B:
0: [  97  -47  110  176   49 -326 -178  170  458  117  126 -149  364 -414
  186  -59 -318 -171 -184 -312  183  133  -59  172  461  186  110   74]
1: [  65  -86   70  -45  129 -312  -67  -16  144  124  163   19  113 -370
   69  -45 -134  -14  -93 -145   -6  -35  -12   63  314  -77   57  160]
2: [  27 -147  -95   20   21  -30  -84 -243  335  413  -67  -73   38 -315
   36 -131 -180 -121  -48  261  446 -185 -625  225  135  110 -134 -154]
3: [ -47  -40  173 -241  144   26  -56   29  598   11  -74  -78  408 -293
  425 -384  -49 -301  -66   95  -90   94 -203 -130  111  -93  187  210]
4: [ 186 -159   64  -26  -27 -145  -25 -118  607  403   84  -43  286 -338
  108 -170 -138 -259 -102  206  366   -2 -465  183  276  188   47  -64]
5: [ -71  113  -32   17  -46  164   -9   99 -168 -153  116 -156  -39  190
 -180   65  151  143  214  -38  133   17  102   25 -197  -67   45 -123]
6: [ 173   -9  -13   20 -107   -5  130   -5   81  254  200   24   30   52
 -227   45  129   73  156  157  344   -3 -128   81  -91    6   35 -158]
7: [  52   55   60 -101  -14   99   31    3  173   20  107  -78   96   24
  -36  -64  125   -6  141  121  168   -1  -42  -15 -108  -29   94  -48]
8: [ -81  -11  -37  -25  -33  157  -80  -62  123    8   11 -206   46   -1
  -35  -63   19  -57   82  125  236  -40 -246  124  -39   57   -1 -152]
9: [-121    6  -61  -67   42  -30  -22  -29 -431 -185  194  -76 -205   47
 -237  128  135  224  130 -118  -79  -88  175   60  -15 -196    4    2]
10: [ -31  122  -53  169    4  -25   27  250 -231  -35  114  -36   -3   73
 -149   91   32  231  169 -237  122   78  179  -16 -121 -165   28  -40]
11: [ -10  233  -33  159  -44  167    4  228 -164 -110   84 -136  -27  226
 -192  118  104  239  277 -132  271   33  196  -21 -307  -58   30 -163]
12: [  95 -107   52  -56   89 -271   -9  -41  185  213  149   59  114 -332
   42  -68  -92  -25  -69  -39   66  -32 -115   59  252  -71   46  118]
13: [-328  -91   70 -381  150  181 -196 -173  118 -364  -47 -280   86 -144
  254 -259   62 -216  -42   87 -316  -51 -134    1  122 -125  108  160]
14: [ 137  -77  215 -294  133 -186  -60 -152  520   94  145  -17  255 -385
  218 -201  -29 -212  -88  111  -28  -65  -86  -19  276    6  168  207]
15: [  -6  -24   84 -123   50   -2 -128  -75  308  -22   67 -180  158 -178
  101 -114  -40 -140  -17   53  106  -32 -134   87  143   73   81   11]
16: [ 111   -8   95 -162   -2  -36   93  -10  129   50  206   21  102  -26
  -65  -48  168    3  105   90   38   24   50  -41  -15  -98  136   45]
17: [  97 -157  240 -298  140 -249  -64  -90  637   99  131  -15  394 -470
  340 -299  -83 -338 -191   49 -146   54 -142  -15  417   -8  219  291]
18: [  85   -2   97 -349    9  143  100 -217  166   37  148    1    5   39
  -74 -109  288  -25  181  370   70 -124  -85  -71 -172 -105  108   -4]
19: [ 106   20   54   22    2 -159   50  127   -5   46  239   15   86  -63
 -113   52   55   98   76 -143   65   68  153   12   72  -84  112   43]
20: [-207  239 -123  253   -4  281 -139  239 -186 -202 -101 -298  -36  189
  -80   68  -44  191  225 -193  303   19   39   48 -301  -18  -59 -214]
21: [  -2  -48  224 -231  178 -202 -225  -72  449 -149  120 -176  280 -428
  294 -174 -148 -238 -172 -129 -159  -21   44   41  419   54  174  253]
22: [ -32   20  -16   56   69 -130 -154  -21  -63  -30  115 -147  -47 -181
  -83   89 -115   97    9 -162  143 -105   19  152  155   21  -23  -15]
23: [ -62   71   27 -100   32   71 -105  -59  -81 -189  134 -190  -65   10
 -109   48   83   76  118  -22   63 -100   89   67  -26  -15   44  -38]
24: [  10   40   61   -5   64  -45 -125   11  228   -7   57 -157  131 -187
   74  -49  -98  -44    8  -61  157  -31  -50   73  114   54   49    8]
25: [  57 -108   92 -160  125 -253 -129 -188  181   55  181  -59   46 -378
   41  -35  -95  -69 -104  -18    3 -143  -69  131  344   17   45  128]
26: [ 104  221   92  -85   -7  115  128  160  -92 -126  207    4   16  224
 -170   56  288  222  312  -11   68   27  361 -181 -334 -181  156    4]
27: [ -57  120   -3   26   13  117   53  205  -62  -62   44  -52   79  111
  -35  -45  113  122  195  -69   71   92   99  -99 -224 -184   79  -17]
28: [-156  -32  -89   65   86  -11 -120    5  -14   43  -60 -120   12 -181
   53  -68 -140   30   -1  -75  129  -56 -222   99   63  -86  -66  -23]
29: [  94  -38   97  -21   14 -166  -69   26  261   49  192  -98  190 -207
   21  -29  -58  -86  -42  -82  112   46  -14  112  245   79  113   33]
30: [-270  125  -82  175   49  116 -168  261 -214 -291  -41 -265   38   47
   17   19  -87  115   85 -339   20   95  111   47  -58  -96    3  -45]
31: [ -63  -81   68  -65  112  -79  -97   35  394   78  -33  -94  283 -320
  280 -244 -147 -201 -100  -32   13   63 -235   21  210  -44   86  121]
32: [-140  223  -38   63   32  208  -78  157 -237 -262   25 -202  -78  180
 -114   77   94  219  245 -145  114  -25  207  -37 -281 -114   17  -90]
33: [ 126   98  -17  489   74 -397 -128  389  181  254   59  -34  245 -365
   70   82 -427  121  -81 -532  371  121   57  121  275   65  -14    7]
34: [-182  -13   22 -311  140  132   13  -99 -112 -166   14  -32  -48  -22
   65 -158  189   44  121  118 -224  -84   -1 -142 -139 -321   64  139]
35: [  22   26   -4   19   86  -56   -8   29  132  169    5    5   73 -173
   44  -83  -68   53   61    0  181  -51 -133  -12  -22 -110   -4   14]
36: [  -8  -17   15 -108   68   43  -61 -129  227  111   -4  -90   59 -166
   61 -124  -20  -51   44  162  192 -116 -249   45    3  -16   -1  -29]
37: [ 154    4  130    3   97 -210  -70   35  480  207   78  -23  276 -359
  181 -125 -174 -111  -66  -54  199    1 -108   28  221   55   91   92]
38: [-207   43  -78    6   53  140  -56   80 -175 -133  -24 -134  -30   42
  -15  -49   35   95  122  -72   16    6  -40   -1 -131 -181   -5  -27]
39: [  24  124   -6   49   13   48  -22   64  -48   -8   97  -89  -27   33
 -123   64   49  154  174  -41  221  -53   75   16 -134  -47   15  -80]
40: [ -38   87   26  -34    8   89  -87   13   41 -119   92 -187   29   15
  -60    9   48   37  118  -18  146  -39   29   61  -50   14   56  -69]
41: [-291  -65  -48 -194   24  272 -218 -225   35 -249  -48 -364  -37  -16
   40 -115   28 -142   26  164   35 -121 -296  177   32   55  -19 -108]
42: [ 311   31   76   12  -57 -134  106  -17  269  326  240   67  103  -90
 -164   42   59   54  120  128  391  -41  -60   59   -5   65   70  -90]
43: [ 390   67  115  125  -89 -264  118  131  252  315  343   90  167  -90
 -213  126   35   98  106  -56  393   54  126   63   85   97  127  -67]
44: [ 379  -63  181   -7  -18 -325   91   35  600  421  257  112  350 -330
   45  -87  -65 -142  -54   55  301   70 -116   49  268  109  163   60]
45: [-165  -87  118 -219  255 -185 -240  -86  250 -154  -10 -148  177 -465
  347 -219 -190 -175 -183 -158 -260  -62  -58   13  373 -106   88  291]
46: [   2   72   30 -133   23  135   -4  -72   59  -20   74  -96   -8   30
  -69  -40  132   50  163  147  146  -97  -36  -15 -157  -63   50  -54]
47: [  75  -64  205 -285  202 -281 -101 -121  297  -28  181   -6  165 -418
  195 -132  -48 -109 -110  -67 -193  -82   96  -33  337  -93  156  304]
48: [-180   50  -60  -43   53   58 -193 -111 -330 -287  128 -263 -220    9
 -189  149   25  161   96 -118   29 -168   97  169   37  -15  -46  -73]
49: [-170   33 -103   61   22   32  -72   64 -373 -166  109 -147 -146   63
 -189  113   42  199  123 -177   26  -28   93   94  -40 -132  -29  -62]
50: [-206  -25 -113 -110   61   54 -124 -190 -453 -208  125 -177 -308   17
 -241  133   90  193  110  -19  -19 -211   11  158    0 -120  -84  -64]
51: [ -66  -26   39 -114  128  -53  -15   31  116   23   18   -1  123 -194
  143 -164   -8  -22   14  -28  -64    8  -66  -73   41 -198   68  143]
52: [  65  -24  -79 -140  -17   90  185 -161 -154  238  116  123 -174   85
 -253    0  246  184  239  313  206 -154 -178  -29 -273 -226  -43  -98]
53: [ -70   39   73 -292  152   26   74  -32 -125 -125   96   64  -32  -28
   22 -109  215  116  152   53 -234  -64  157 -199 -147 -364  105  200]
54: [  11   45   37   25  116 -209  -68   78  -80  -32  155  -24   13 -196
  -31   46  -66  135   23 -243   -4  -31  180   11  133 -125   41  112]
55: [ 108   45   94  -84   87 -130  -20  -14  157   68  151   -5   77 -179
    2  -24   10   46   58  -23   90  -64   68  -20   58  -64   78   80]
56: [ 245  172   82   62  -41  -30  132  170  117  154  203   59  102   73
 -165   60  134  166  234   -8  301   37  181  -84 -202  -54  114  -58]
57: [-115  121  -37   88   81   73   18  239  -98  -35  -43  -30   69   18
   40  -71   11  152  155 -149   56   71   61 -123 -209 -249   31   26]
58: [ 118  189   41  104   77 -173   65  237 -241  -20  229   82  -38    5
 -182  152   70  330  194 -288   64    6  422 -113 -120 -220   72   75]
59: [  83  166  -52  127 -119  143   89  143 -158   27  168  -71  -61  264
 -316  153  183  235  292    9  357   16  108   29 -304  -26   25 -227]
60: [ -29   70   24   78  118 -131 -123  101   30  -31   59  -91   68 -207
   53    0 -134   86   17 -232   75  -25   80   32  106  -69   24   70]
61: [ -66  129    7   77   19   73 -131  112    0 -158   66 -225   46   12
  -41   38  -28   70  107 -150  162    1   94   65  -36   27   43  -68]
62: [ -12   95  252 -175  180 -224 -188  127  163 -384  232 -167  224 -261
  189  -35  -48  -53  -67 -371 -314   66  465  -64  312  -57  249  312]
63: [ -10   97   90 -203   94   67  -13  -35    6 -140  113  -64    2   -7
  -12  -47  155   73  154   47  -35  -76  144  -97 -117 -149  102   77]
64: [-297   89  -88  100   16  191 -185  155 -206 -320  -30 -321   -5   96
  -17   16  -34   70  101 -218   40   55   28  100  -67  -44    1 -101]
65: [-143  111   25  -82  151   17  -92   59 -161 -224   43 -106  -42  -58
   28  -14   34  146  108 -157 -106  -65  193  -77  -69 -209   43  112]
66: [ -89   66  -86  113   21  -10   -5  143 -286  -52   96  -56  -85   46
 -161   84   28  217  145 -184   87    7   96   29  -95 -167  -16  -44]
67: [  21  126  -78  378   30 -121 -126  249   61  147   -1 -136  101 -160
  -27   84 -270  140   42 -308  418   28  -42  134   50   70  -63 -126]
68: [-101 -137  118 -313  229 -165 -127 -170  265  -34   23  -38  147 -435
  294 -251  -88 -174 -142   17 -251  -88 -138  -32  305 -167   90  290]
69: [  82    7   -2   72  -39  -71   40   96   45  123  164  -25   80  -36
 -117   30   23   69   91  -52  210   48  -14   67   15  -27   54  -60]
70: [   8  -22   -1 -184  -48  205   19 -192  145   60   73 -125  -10   63
 -102  -72  170  -44  153  327  230 -105 -253   71 -139   17   26 -148]
71: [ 235  -47   89   57  -30 -322   33   79  156  185  332   31  144 -196
 -136   87  -25   28  -15 -144  169   64   93  122  272   52  121   32]

[ 80 -72  13  62 -54 -43  -3  80  38 -44 -27 -29  96   6 -26  49  83  52
  18 -43   2  -3  85 -12 -21 -43  -7   9 -66 -43] -> 11
[ 35  13   8  92 -12 -68  95  20   0  68  31 -37 -14  58 -20 -30   0   5
  89  43 -28  21  -2 -99  65 -32 248 -57 223  40] -> 16
[-348  123   82    6   24 -409 -218  146 -169  -35   93  401   94 -124
  183   48  -40   56  -31   46   -5  -38   -9  194   43    9   60   77
 -153  113] -> 3
[  39  -73  -89  -37  -76   13   81   91 -119   83   60   80 -115  151
  -14   -5   21  -11   65  -20  -13   64    8  -10   56   -4  121    5
  239   95] -> 47
[ -15   -9   69  108   -2 -172  -98   53   46  -66  -29   29  169  -85
   12   71  121   54   52   -8   42  -34   45   28    2 -117  -29   40
 -197  -65] -> 37
[  77  -93 -138  -10  148 -268    9 -148  289   79  -16  178  -41  169
  129   97 -195 -118   71  -37   -5  -96  -81  214  115   -9 -170  121
   24  -78] -> 41
[ -37   44   66  114   49 -224  -67    2  114  -34  -25   34  136  -67
   47   36   -4   32   34   15   -7  -59    9   26   25  -52   58   13
  -93  -50] -> 35
[ 127   46   66  224   49  -39   21  -81  236  -33 -114 -257  163 -115
  -82  -51  132   39  118   32    3  -29  -18 -162   27 -166  190  -75
   26 -121] -> 42
[-115   20  -17   12  -18 -148  -37  103  -80   23   45  180   -6  -11
   68  -18   -4   25   13   11  -31   21   -5   61   46    3  124    4
   85   95] -> 17
[  91 -110  -51   -1  -51  -11  -51   56   15  -33  -29   13   45   47
  -31   75  146   11   67  -69   64    8   35   55    4 -114 -125   87
  -96  -53] -> 60
[ -17   69  -18   44   50 -116  -47  -33  124    9  -43    7   28  -28
   34  -47  -35   -1   43    6  -21  -40  -74   19   51  -32  131    8
   89  -11] -> 46
[ 150 -104 -101  -24  -32    8   99    3   97   55  -10  -16  -64  166
   -9   16  -66  -29   29  -62  -31   -3   19   15   33   39   25   17
  173   -7] -> 23
[   8  -88 -110 -127  -95   16  -67  122 -116   10   23  144  -77  111
   12   43   75   -6   23  -83   45   31    8  115   17  -27  -88  113
   25   47] -> 21
[   7   21  -22   -5   46 -142 -124  -26  204  -59  -79   40   90  -33
   68   22  -64    8  -24  -62   -7  -95  -22  130    1    3  -78   81
 -117  -81] -> 28
[ -27  -28  -94 -126 -108   53  -12  156  -70   -4    6  122  -92   63
   44  -60  -64   44  -93  -81  -78   33   29   74  -15  139   84    7
  173  113] -> 65
[ -97   19  -48    7  -24 -130  106   79 -169  142  126  182 -143  125
   47  -43  -70  -29   84   69  -46   65  -45  -25  114   19  299  -40
  361  173] -> 53
[ 302 -193 -199  -90  -29  139  152  -56  216   76  -53  -94 -141  271
  -37   19 -102  -76   33 -124  -32   -5    6   36   28   58  -87   52
  233  -59] -> 48
[  57 -153  -71 -104  -88  -52  -82  125  -45  -44   11  148   22  116
   24  136   55   15  -17 -120   49  -10   87  161  -28  -10 -253  145
 -172  -27] -> 30
[  54   85   92  239  247 -410  -61 -232  557  -58 -144  -70  265 -124
  117   50 -202  -13   30   28  -53 -208  -48   77   45  -31  -16    6
 -197 -223] -> 2
[  61  -48  -51  -76  -80   44  -94   98   68  -82  -78   -2   41    3
    3    4   26   59  -69 -115  -21  -21   51   82  -59   43  -80   63
  -68  -27] -> 61
[  47  105   68  237  148 -258  171 -158  277  111   -4 -113   47   19
   42  -66 -208  -33  106  121 -104  -73  -67 -147  117   20  399 -137
  310  -26] -> 52
[  66  -87  -13   48   -5 -129  -30   26   92  -26  -22   45   85   34
   16   88   42    6   43  -43   24  -32   45   66   12  -66  -97   64
 -113  -61] -> 24
[ 68 -34 -47 -12 -19 -33 -26  21 100 -12 -44  -5  18  45  10   9  -8  10
   9 -58  -7 -30   6  45   7   0  -9  46  22 -35] -> 40
[ 145  -87   75   27 -140  101 -244  141   41 -233 -150 -193  275 -141
 -130  121  379  130    3 -151  138  -33  144   11 -140 -198 -302  134
 -513 -202] -> 33
[ 95 -52   2  10 -89  39 -19  80 -34 -26 -16 -86  43  48 -72  33 131  34
  60 -49  43  14  50 -46 -15 -77  20  38 -15 -35] -> 10
[-183   99  -60 -275  -53 -198  -60  129 -126   68  133  337 -178  220
  200   -3 -434  -17 -175  -57 -115  -82  -19  213    9  357  123   98
  236  165] -> 13
[ -77    0    5   52  -32 -110  -42  111  -30  -32   -2  116   55  -69
   41  -19   57   61   -5   -8  -34   22   31   32   14  -16   96  -17
   17   59] -> 27
[ 249 -103 -166  -62  -51  187  148  -49   87  112  -23 -153 -173  245
  -93  -39    3  -76  118  -61    7   33  -57  -73   69  -35   94   21
  354  -15] -> 9
[ -41   65   30   96  102 -266  -59  -57  216  -13  -40   60  105  -47
   91    9 -122    5   11   15  -44  -93  -35   71   46    2   65   15
  -32  -55] -> 36
[  66 -119  -79    7  -22  -65  -38   32   -5   13    0   80    8   75
  -16   88  149  -26  115  -44   80   19    1   76   57 -158 -130   99
  -62  -32] -> 32
[-101   24   -2   24    3 -187  -42   72  -30   16   40  165   16   -6
   75    4  -29   20   18   16  -27   -4   -5   64   46   -2  103   14
   51   65] -> 51
